Below is a small trained network, with its code and all its weights. Each question gives an input and a class and asks what happens when units are switched off, that is, made to give their printed mean instead of their output.

import numpy as np


def w(rows, s, z=0):
    codes = np.array(rows[::2]) - 128.0
    scale = np.full(codes.shape[1], s)
    scale[-1] = z or s
    return codes * scale


def f(y):
    return np.maximum(y, 0)


def log_softmax(a):
    a = a - a.max(-1, keepdims=True)
    return a - np.log(np.exp(a).sum(-1, keepdims=True))


def net(x, mask):
    res = np.array(x, float).reshape(1, 4) / 4 @ E
    y = f(res @ A[0][:, :-1].T + A[0][:, -1])
    res = res + np.where(mask, y, B[0][:, -1]) @ B[0][:, :-1]
    return log_softmax(res[-1] @ U[:, :-1].T + U[:, -1])


A, B = {}, {}
E = w([
[36,23,55,81,185,85,55],'x0',
[148,38,157,93,85,239,34],'x1',
[255,16,165,168,176,74,84],'x2',
[72,79,246,51,190,117,205],'x3',
],0.0077)
A[0] = w([
[122,134,213,123,80,65,151,131],'n0',
[182,63,94,114,179,163,24,121],'n1',
[161,25,148,162,211,135,93,220],'n2',
[200,181,78,183,143,107,184,192],'n3',
[154,103,115,165,127,168,226,113],'n4',
[110,180,88,68,129,44,166,201],'n5',
[165,39,119,124,126,110,35,108],'n6',
[78,137,139,63,144,102,232,198],'n7',
[199,26,127,162,247,76,80,208],'n8',
[57,126,200,138,105,182,181,216],'n9',
[84,91,136,2,80,240,62,253],'n10',
[117,142,93,169,66,122,108,133],'n11',
[130,206,64,115,69,145,70,136],'n12',
[160,141,63,167,92,164,131,216],'n13',
[66,93,115,106,38,141,27,212],'n14',
[181,94,100,168,53,129,95,122],'n15',
[66,243,127,146,126,104,218,208],'n16',
[111,213,101,87,201,113,46,90],'n17',
[152,156,108,168,113,119,66,123],'n18',
],0.0085,0.0034)
B[0] = w([
[72,123,170,110,132,164,182,160],'n0',
[203,133,38,188,144,91,149,213],'n1',
[133,129,167,165,132,97,254,216],'n2',
[81,186,112,148,210,131,173,188],'n3',
[91,130,151,150,160,154,120,149],'n4',
[101,77,112,119,124,125,199,196],'n5',
[166,139,75,155,150,49,180,207],'n6',
[55,99,197,157,127,93,216,206],'n7',
[34,177,132,189,231,96,222,238],'n8',
[125,64,107,136,172,100,216,195],'n9',
[171,88,88,138,59,102,167,254],'n10',
[113,147,134,140,162,136,84,167],'n11',
[104,151,97,132,107,170,94,192],'n12',
[107,161,86,118,116,94,108,185],'n13',
[240,124,136,140,60,124,87,221],'n14',
[117,122,123,132,142,169,48,180],'n15',
[78,198,144,200,208,90,126,228],'n16',
[117,84,133,35,104,155,136,161],'n17',
[123,190,139,81,115,134,58,167],'n18',
],0.0073,0.012)
U = w([
[138,170,53,209,165,90,163,180],'0',
[201,102,102,181,108,93,65,73],'1',
[57,128,254,126,165,125,143,155],'2',
[152,116,145,87,163,165,76,3],'3',
[169,110,87,91,42,179,16,151],'4',
[192,61,192,74,58,175,124,152],'5',
[134,209,99,118,160,147,61,94],'6',
],0.0095,0.0046)

Each question gives the input, the list of numbers given to net, and the class t.
The units are the neurons (one row each of A and B). Each row of codes is followed by its name. A weight is (code - 128) times the scale printed after its matrix; where a second scale follows, it is the last column's (A, B and U).
mask holds one flag per neuron, in row order. A switched-off neuron (its flag False) gives its mean, the last column of its row in B, instead of its output. The means were averaged over made-up inputs and are rounded, as every weight is.
A unit's drop is (log p(t) with every unit on - log p(t) with that unit switched off) / (log p(t) with every unit on - log p(t) with every unit switched off).
The circuit of an input: a set's keep is (log p(t) with only the set's units on - log p(t) with every unit switched off) / (log p(t) with every unit on - log p(t) with every unit switched off). Starting from the 12 units with the biggest drops (on a tie, the unit counted first), units are removed one at a time, each time the one whose removal leaves the highest keep (on an exact tie, the one counted first), for as long as the keep stays at least 0.8.
circuit, biggest first: the units of the circuit, biggest drop first
k most important neurons: the k neurons with the biggest drops, biggest first
drop of u: that unit's drop, to one decimal
input [2,8,0,6], class 0: circuit, biggest first -> [n1]
input [4,-3,-3,0], class 2: circuit, biggest first -> [n1; n6; n10]
input [4,6,-2,-4], class 1: 2 most important neurons -> [n1; n6]
input [-2,2,1,-8], class 4: 2 most important neurons -> [n8; n16]
input [4,-6,-6,0], class 2: 2 most important neurons -> [n1; n7]
input [-6,3,2,-7], class 6: 2 most important neurons -> [n3; n10]
input [-1,8,0,-1], class 1: 2 most important neurons -> [n1; n6]
input [-5,-5,8,2], class 2: drop of n1 -> 0.3
input [8,8,-3,-3], class 1: drop of n6 -> 0.2
input [-4,4,-1,-6], class 4: drop of n8 -> 0.1
input [-2,-1,-1,4], class 2: drop of n11 -> 0.0
